Here is a tiny trained network, its code and every weight. The questions are about switching its units off for an input and a target symbol, where a switched-off unit gives its printed mean instead of its output.

import numpy as np


def w(rows, s, z=0):
    codes = np.array(rows[::2]) - 128.0
    scale = np.full(codes.shape[1], s)
    scale[-1] = z or s
    return codes * scale


def f(y):
    return y / 2 * (1 + np.tanh(0.7978845608 * (y + 0.044715 * y**3)))


def softmax(a):
    e = np.exp(a - a.max(-1, keepdims=True))
    return e / e.sum(-1, keepdims=True)


def log_softmax(a):
    a = a - a.max(-1, keepdims=True)
    return a - np.log(np.exp(a).sum(-1, keepdims=True))


def net(x, mask):
    ids = ['γδεηλμψω'.index(c) for c in x.split()]
    T = len(ids)
    res = E[ids] + P[:T]
    u = 0
    for l in range(2):
        r = res
        for j in range(3):
            rows = slice(4 * j, 4 * j + 4)
            q, k, v = (r @ M[l][rows].T for M in (Q, K, V))
            z = softmax(np.where(np.tri(T) > 0, q @ k.T / 4**0.5, -1e9)) @ v
            o = O[l][rows]
            res = res + np.where(mask[u + j], z, o[:, -1]) @ o[:, :-1]
        u += 3
        y = f(res @ A[l][:, :-1].T + A[l][:, -1])
        res = res + np.where(mask[u : u + 12], y, B[l][:, -1]) @ B[l][:, :-1]
        u += 12
    return log_softmax(res[-1] @ U[:, :-1].T + U[:, -1])


Q, K, V, O, A, B = {}, {}, {}, {}, {}, {}
E = w([
[162,250,135],'γ',
[139,59,142],'δ',
[143,96,100],'ε',
[54,135,104],'η',
[141,110,112],'λ',
[147,92,98],'μ',
[4,204,224],'ψ',
[111,206,245],'ω',
],0.015)
P = w([
[135,69,56],'0',
[102,140,175],'1',
[88,63,44],'2',
[149,88,83],'3',
[92,126,208],'4',
[58,46,37],'5',
[137,113,119],'6',
[88,124,222],'7',
[35,26,31],'8',
[131,123,139],'9',
[85,108,244],'10',
[16,4,23],'11',
[130,139,152],'12',
[80,113,254],'13',
],0.0053)
Q[0] = w([
[170,100,159],'L0H0',
[152,99,166],'L0H0',
[140,82,151],'L0H0',
[191,146,116],'L0H0',
[101,123,94],'L0H1',
[5,103,110],'L0H1',
[110,145,106],'L0H1',
[100,150,129],'L0H1',
[135,121,127],'L0H2',
[114,89,151],'L0H2',
[205,121,158],'L0H2',
[144,132,135],'L0H2',
],0.029)
K[0] = w([
[186,75,160],'L0H0',
[176,59,152],'L0H0',
[127,80,172],'L0H0',
[195,164,133],'L0H0',
[81,121,93],'L0H1',
[23,251,115],'L0H1',
[85,116,132],'L0H1',
[92,149,166],'L0H1',
[144,125,126],'L0H2',
[163,98,171],'L0H2',
[198,186,123],'L0H2',
[134,146,125],'L0H2',
],0.024)
V[0] = w([
[152,245,104],'L0H0',
[189,142,154],'L0H0',
[94,151,105],'L0H0',
[68,119,101],'L0H0',
[125,180,91],'L0H1',
[136,134,109],'L0H1',
[146,147,134],'L0H1',
[79,146,147],'L0H1',
[176,158,188],'L0H2',
[152,83,146],'L0H2',
[82,158,83],'L0H2',
[58,128,49],'L0H2',
],0.012)
O[0] = w([
[183,12,236,41],'L0H0',
[178,131,202,42],'L0H0',
[110,95,109,162],'L0H0',
[80,118,59,210],'L0H0',
[136,76,189,116],'L0H1',
[157,129,160,93],'L0H1',
[132,101,127,110],'L0H1',
[34,96,85,255],'L0H1',
[118,201,50,88],'L0H2',
[72,112,95,108],'L0H2',
[188,111,195,166],'L0H2',
[182,66,233,186],'L0H2',
],0.011,0.0039)
A[0] = w([
[151,84,129,177],'L0N0',
[178,118,173,103],'L0N1',
[130,162,152,107],'L0N2',
[177,199,66,42],'L0N3',
[108,149,124,129],'L0N4',
[188,79,114,17],'L0N5',
[111,150,140,88],'L0N6',
[125,163,98,40],'L0N7',
[106,217,190,1],'L0N8',
[237,12,46,165],'L0N9',
[212,102,45,251],'L0N10',
[94,153,144,53],'L0N11',
],0.011,0.0062)
B[0] = w([
[107,196,46,182],'L0N0',
[34,112,44,179],'L0N1',
[88,113,188,127],'L0N2',
[208,100,168,200],'L0N3',
[142,93,157,183],'L0N4',
[191,141,212,134],'L0N5',
[108,106,116,129],'L0N6',
[61,112,171,153],'L0N7',
[77,162,45,152],'L0N8',
[209,114,159,237],'L0N9',
[2,182,63,253],'L0N10',
[117,91,89,146],'L0N11',
],0.014,0.005)
Q[1] = w([
[141,74,94],'L1H0',
[147,133,117],'L1H0',
[193,71,104],'L1H0',
[51,247,237],'L1H0',
[145,85,56],'L1H1',
[131,34,225],'L1H1',
[124,180,98],'L1H1',
[137,84,114],'L1H1',
[116,170,173],'L1H2',
[196,167,117],'L1H2',
[124,179,176],'L1H2',
[81,73,111],'L1H2',
],0.012)
K[1] = w([
[104,86,146],'L1H0',
[148,120,114],'L1H0',
[170,76,139],'L1H0',
[134,251,115],'L1H0',
[104,182,176],'L1H1',
[178,228,117],'L1H1',
[111,69,123],'L1H1',
[126,181,151],'L1H1',
[168,177,127],'L1H2',
[155,218,165],'L1H2',
[176,191,130],'L1H2',
[81,25,99],'L1H2',
],0.013)
V[1] = w([
[110,127,75],'L1H0',
[118,149,111],'L1H0',
[112,80,62],'L1H0',
[142,171,185],'L1H0',
[101,157,185],'L1H1',
[115,51,99],'L1H1',
[95,141,170],'L1H1',
[159,118,75],'L1H1',
[195,72,2],'L1H2',
[134,159,182],'L1H2',
[206,73,61],'L1H2',
[124,73,155],'L1H2',
],0.0081)
O[1] = w([
[188,116,134,254],'L1H0',
[149,139,156,190],'L1H0',
[204,78,85,245],'L1H0',
[59,173,165,28],'L1H0',
[91,168,160,122],'L1H1',
[103,21,198,214],'L1H1',
[84,131,169,157],'L1H1',
[172,113,77,115],'L1H1',
[231,197,2,141],'L1H2',
[75,71,139,24],'L1H2',
[203,113,5,37],'L1H2',
[167,65,136,142],'L1H2',
],0.0075,0.0066)
A[1] = w([
[133,110,137,139],'L1N0',
[90,165,158,1],'L1N1',
[164,95,128,140],'L1N2',
[161,148,95,128],'L1N3',
[123,108,93,114],'L1N4',
[175,184,161,205],'L1N5',
[122,184,110,92],'L1N6',
[117,89,122,123],'L1N7',
[143,208,176,64],'L1N8',
[218,187,254,95],'L1N9',
[190,166,191,181],'L1N10',
[178,98,163,93],'L1N11',
],0.012,0.0099)
B[1] = w([
[139,144,122,162],'L1N0',
[172,139,44,131],'L1N1',
[141,92,105,191],'L1N2',
[101,121,153,252],'L1N3',
[106,160,149,227],'L1N4',
[238,161,168,201],'L1N5',
[110,110,133,189],'L1N6',
[144,165,137,244],'L1N7',
[75,141,216,122],'L1N8',
[201,174,101,128],'L1N9',
[55,48,254,132],'L1N10',
[77,171,86,128],'L1N11',
],0.024,0.0036)
U = w([
[236,85,200,252],'γ',
[48,223,84,138],'δ',
[213,197,135,228],'ε',
[194,2,69,150],'η',
[202,193,161,52],'λ',
[199,217,145,117],'μ',
[65,42,226,101],'ψ',
[138,246,219,4],'ω',
],0.006,0.0039)

Each question gives the input, a string of symbols that net reads in full, and the target symbol t.
The units are the heads (4 rows each of Q, K, V and O) and the neurons (one row each of A and B). Each row of codes is followed by its name. A weight is (code - 128) times the scale printed after its matrix; where a second scale follows, it is the last column's (O, A, B and U).
mask holds one flag per unit, layer by layer, with each layer's heads first. A switched-off unit (its flag False) gives its mean, the last column of its rows in O or B, instead of its output. The means were averaged over made-up inputs and are rounded, as every weight is.
A unit's drop is (log p(t) with every unit on - log p(t) with that unit switched off) / (log p(t) with every unit on - log p(t) with every unit switched off).
The circuit of an input: a set's keep is (log p(t) with only the set's units on - log p(t) with every unit switched off) / (log p(t) with every unit on - log p(t) with every unit switched off). Starting from the 12 units with the biggest drops (on a tie, the unit counted first), units are removed one at a time, each time the one whose removal leaves the highest keep (on an exact tie, the one counted first), for as long as the keep stays at least 0.8.
units of the circuit, in order: the units of the circuit, biggest drop first
top k neurons: the k neurons with the biggest drops, biggest first
top k neurons in layer l: the k neurons of layer l with the biggest drops, biggest first
which heads matter: for each layer, one digit per head in row order, 1 if its drop is at least 0.15 and else 0, layers parted by /
input δ λ ε ε η ε η η γ, target γ: top 4 neurons -> [L0N5 L1N10 L0N9 L0N1]
input γ μ ω, target γ: which heads matter -> 111 / 000
input μ η ω γ λ η δ η, target η: units of the circuit, in order -> [L0N10 L0H0 L0N1 L1H2]
input γ ψ ε, target ψ: units of the circuit, in order -> [L1H2 L0N9 L0H0]
input δ ε ψ γ λ δ γ ψ λ ω γ, target δ: top 4 neurons in layer 0 -> [L0N1 L0N8 L0N3 L0N0]
input μ ω ψ ω ψ μ ψ ε ω, target ψ: which heads matter -> 110 / 001
input ε μ δ ψ ε η λ ψ ψ λ, target ψ: units of the circuit, in order -> [L1H2 L0H1 L0H2]
input δ λ ε μ ε λ, target δ: which heads matter -> 100 / 000
input η δ λ ψ ε λ ω μ, target δ: top 3 neurons -> [L0N9 L0N10 L1N5]
input ε η ω η ε η η γ δ λ δ ψ γ δ, target ψ: units of the circuit, in order -> [L0H1 L0H2 L1H2 L0N9]
input ψ δ ψ γ γ, target ψ: top 3 neurons -> [L0N1 L0N10 L1N5]
input ε ψ ψ ε ε, target ψ: which heads matter -> 010 / 001
input γ ω μ, target γ: which heads matter -> 110 / 000
input ε γ ω, target γ: units of the circuit, in order -> [L0N10 L1N10 L1N9]
input ε ω λ ε ε η μ δ ω η ω, target δ: which heads matter -> 001 / 000
input δ η ω ψ λ δ δ δ ε μ ψ λ, target ψ: top 4 neurons -> [L0N11 L0N9 L0N0 L0N6]
input μ ε δ, target δ: units of the circuit, in order -> [L0H0 L0N10]
input ε δ ε, target δ: units of the circuit, in order -> [L0N10]
input ε λ δ μ δ λ, target δ: units of the circuit, in order -> [L0N10 L0H0]
input ε ω η γ η γ γ ε μ, target γ: which heads matter -> 011 / 010
input ε ε η λ ψ ω ω δ, target δ: units of the circuit, in order -> [L0H2]
input ω ω δ ε ε ε δ ε ε μ δ ψ, target ψ: top 2 neurons -> [L0N3 L0N10]
input ψ ω η ψ ω ε ψ η ε ψ η, target ψ: which heads matter -> 001 / 101
input ω ε ψ γ ψ, target ψ: units of the circuit, in order -> [L1H2 L0H1]
input γ δ ε γ γ ε γ ω λ, target γ: which heads matter -> 111 / 010
input γ γ ε, target γ: units of the circuit, in order -> [L0N9 L1N10 L0H0 L1N9]
input λ γ γ ω ε ω ε ε ω μ δ ω ω ψ, target δ: top 3 neurons -> [L1N1 L0N9 L0N8]
